Here is a tiny trained network, its code and every weight. The questions are about switching its units off for an input and a class, where a switched-off unit gives its printed mean instead of its output.

import numpy as np


def w(rows, s, z=0):
    codes = np.array(rows[::2]) - 128.0
    scale = np.full(codes.shape[1], s)
    scale[-1] = z or s
    return codes * scale


def f(y):
    return np.maximum(y, 0)


def log_softmax(a):
    a = a - a.max(-1, keepdims=True)
    return a - np.log(np.exp(a).sum(-1, keepdims=True))


def net(x, mask):
    res = np.array(x, float).reshape(1, 7) / 4 @ E
    y = f(res @ A[0][:, :-1].T + A[0][:, -1])
    res = res + np.where(mask, y, B[0][:, -1]) @ B[0][:, :-1]
    return log_softmax(res[-1] @ U[:, :-1].T + U[:, -1])


A, B = {}, {}
E = w([
[161,149,209,169,134,175,180,169,96,136],'x0',
[43,145,230,107,75,177,12,98,102,104],'x1',
[89,82,153,69,124,100,132,142,114,143],'x2',
[83,166,104,74,140,166,194,112,81,62],'x3',
[126,201,144,190,172,220,169,155,165,213],'x4',
[60,43,174,167,75,151,98,129,161,132],'x5',
[50,104,103,125,123,154,75,126,143,111],'x6',
],0.011)
A[0] = w([
[92,81,61,59,111,99,135,108,131,134,108],'N1',
[204,155,125,132,159,80,162,113,133,137,70],'N2',
[145,100,168,123,159,96,138,136,132,226,98],'N3',
[88,94,105,200,100,109,115,177,144,117,60],'N4',
[83,126,135,89,134,167,206,154,113,126,133],'N5',
[100,35,133,167,101,132,98,136,172,171,120],'N6',
[103,169,151,128,114,190,102,107,121,129,1],'N7',
[179,158,104,109,92,63,92,97,164,138,105],'N8',
[115,138,77,83,171,149,163,140,159,128,54],'N9',
[134,133,166,122,153,87,152,150,156,174,131],'N10',
[174,100,131,130,162,112,145,138,135,159,62],'N11',
[249,135,102,164,144,130,194,182,132,164,139],'N12',
[129,95,130,94,107,132,135,152,83,101,116],'N13',
[113,119,115,69,155,86,140,100,130,123,81],'N14',
[81,189,199,127,120,193,114,138,112,181,151],'N15',
[147,105,224,110,82,122,103,131,75,114,148],'N16',
],0.012,0.0047)
B[0] = w([
[6,123,139,102,69,48,149,142,102,99,192],'N1',
[140,142,119,172,147,141,149,158,121,135,198],'N2',
[67,109,142,151,99,124,125,169,133,111,170],'N3',
[140,131,181,133,124,152,124,118,182,124,161],'N4',
[140,138,71,92,158,75,107,107,59,105,188],'N5',
[143,94,162,155,97,164,102,160,212,127,199],'N6',
[126,152,134,185,138,114,164,170,128,152,171],'N7',
[149,163,83,112,176,164,109,94,91,136,174],'N8',
[114,117,131,81,129,88,108,101,124,108,175],'N9',
[94,117,123,154,102,132,158,158,119,113,163],'N10',
[121,158,153,148,122,113,145,175,145,159,162],'N11',
[133,199,79,228,219,142,208,158,67,225,251],'N12',
[119,137,121,116,95,107,132,121,120,117,163],'N13',
[103,132,103,119,130,102,132,129,114,127,167],'N14',
[83,107,150,195,128,133,208,177,147,189,223],'N15',
[98,107,124,73,83,69,89,108,153,83,203],'N16',
],0.012,0.018)
U = w([
[112,130,142,155,73,112,139,151,174,139,254],'0',
[121,144,102,12,124,81,119,90,89,102,243],'1',
[226,142,126,146,170,199,82,72,180,148,32],'2',
[129,184,103,199,248,132,176,137,98,177,77],'3',
],0.012,0.0016)

Each question gives the input, the list of numbers given to net, and the class t.
The units are the neurons (one row each of A and B). Each row of codes is followed by its name. A weight is (code - 128) times the scale printed after its matrix; where a second scale follows, it is the last column's (A, B and U).
mask holds one flag per neuron, in row order. A switched-off neuron (its flag False) gives its mean, the last column of its row in B, instead of its output. The means were averaged over made-up inputs and are rounded, as every weight is.
A unit's drop is (log p(t) with every unit on - log p(t) with that unit switched off) / (log p(t) with every unit on - log p(t) with every unit switched off).
The circuit of an input: a set's keep is (log p(t) with only the set's units on - log p(t) with every unit switched off) / (log p(t) with every unit on - log p(t) with every unit switched off). Starting from the 12 units with the biggest drops (on a tie, the unit counted first), units are removed one at a time, each time the one whose removal leaves the highest keep (on an exact tie, the one counted first), for as long as the keep stays at least 0.8.
units of the circuit, in order: the units of the circuit, biggest drop first
top k neurons: the k neurons with the biggest drops, biggest first
drop of u: that unit's drop, to one decimal
input [-3,8,-4,4,0,-3,8], class 0: units of the circuit, in order : [N12]
input [-4,-8,0,8,-3,4,-3], class 1: top 3 neurons : [N1 N15 N9]
input [0,4,2,-7,-5,1,-8], class 1: top 4 neurons : [N15 N16 N8 N12]
input [4,-2,1,1,-8,6,-8], class 1: top 2 neurons : [N15 N16]
input [-1,6,-3,1,-2,-2,1], class 0: top 2 neurons : [N12 N5]
input [-5,4,2,-3,-1,0,1], class 1: top 2 neurons : [N15 N12]
input [4,0,2,-5,-2,4,-8], class 0: top 2 neurons : [N16 N3]
input [6,1,-1,0,-2,1,4], class 0: drop of N12 : 0.8
input [-8,5,-7,8,-3,-5,-7], class 1: drop of N12 : 0.3
input [-7,3,3,-8,0,0,-8], class 0: drop of N6 : 0.1
input [5,-5,8,-1,-4,3,7], class 0: drop of N6 : 0.5
